Here is a tiny trained network, its code and every weight. The questions are about switching its units off for an input and a class, where a switched-off unit gives its printed mean instead of its output.

import numpy as np


def w(rows, s, z=0):
    codes = np.array(rows[::2]) - 128.0
    scale = np.full(codes.shape[1], s)
    scale[-1] = z or s
    return codes * scale


def f(y):
    return y / 2 * (1 + np.tanh(0.7978845608 * (y + 0.044715 * y**3)))


def log_softmax(a):
    a = a - a.max(-1, keepdims=True)
    return a - np.log(np.exp(a).sum(-1, keepdims=True))


def net(x, mask):
    res = np.array(x, float).reshape(1, 4) / 4 @ E
    y = f(res @ A[0][:, :-1].T + A[0][:, -1])
    res = res + np.where(mask, y, B[0][:, -1]) @ B[0][:, :-1]
    return log_softmax(res[-1] @ U[:, :-1].T + U[:, -1])


A, B = {}, {}
E = w([
[87,192,26],'x0',
[49,162,208],'x1',
[255,214,138],'x2',
[230,46,86],'x3',
],0.0063)
A[0] = w([
[103,79,35,199],'N0',
[146,183,69,253],'N1',
[211,66,254,126],'N2',
[14,178,157,34],'N3',
[108,166,212,146],'N4',
[19,90,106,209],'N5',
[42,60,122,254],'N6',
[100,144,227,123],'N7',
[173,182,117,167],'N8',
[195,42,180,133],'N9',
],0.013,0.0037)
B[0] = w([
[78,100,14,241],'N0',
[48,210,35,229],'N1',
[129,131,247,251],'N2',
[212,104,90,228],'N3',
[129,196,221,195],'N4',
[139,71,102,255],'N5',
[126,47,103,253],'N6',
[81,76,118,195],'N7',
[156,255,177,193],'N8',
[228,105,141,222],'N9',
],0.0082,0.007)
U = w([
[79,164,90,179],'0',
[135,117,197,58],'1',
[104,252,141,102],'2',
[132,182,73,145],'3',
[196,81,117,226],'4',
[102,71,132,1],'5',
[119,73,99,140],'6',
[70,73,67,104],'7',
],0.014,0.004)

Each question gives the input, the list of numbers given to net, and the class t.
The units are the neurons (one row each of A and B). Each row of codes is followed by its name. A weight is (code - 128) times the scale printed after its matrix; where a second scale follows, it is the last column's (A, B and U).
mask holds one flag per neuron, in row order. A switched-off neuron (its flag False) gives its mean, the last column of its row in B, instead of its output. The means were averaged over made-up inputs and are rounded, as every weight is.
A unit's drop is (log p(t) with every unit on - log p(t) with that unit switched off) / (log p(t) with every unit on - log p(t) with every unit switched off).
The circuit of an input: a set's keep is (log p(t) with only the set's units on - log p(t) with every unit switched off) / (log p(t) with every unit on - log p(t) with every unit switched off). Starting from all 10 units, units are removed one at a time, each time the one whose removal leaves the highest keep (on an exact tie, the one counted first), for as long as the keep stays at least 0.8.
circuit, biggest first: the units of the circuit, biggest drop first
most important unit: the unit with the biggest drop
top k neurons: the k neurons with the biggest drops, biggest first
drop when u is switched off: that unit's drop, to one decimal
input [-1,7,0,8], class 1: circuit, biggest first -> N2, N0
input [-5,2,-1,-3], class 1: circuit, biggest first -> N0, N4
input [-2,-7,7,-1], class 2: most important unit -> N8
input [6,5,-3,-6], class 6: circuit, biggest first -> N3, N5
input [6,-3,4,2], class 2: top 4 neurons -> N8, N6, N5, N3
input [-1,7,4,0], class 2: circuit, biggest first -> N6, N4
input [7,-5,4,-7], class 2: top 2 neurons -> N8, N6
input [-3,6,3,1], class 1: top 2 neurons -> N1, N2
input [-4,7,2,-3], class 1: top 2 neurons -> N1, N4
input [7,-5,4,1], class 2: top 3 neurons -> N8, N6, N5
input [-1,-4,6,-2], class 2: drop when N1 is switched off -> 0.0
input [-7,4,-2,6], class 1: drop when N0 is switched off -> 0.1
input [-4,3,1,8], class 1: drop when N0 is switched off -> 0.2
input [-4,4,2,0], class 1: top neuron -> N1
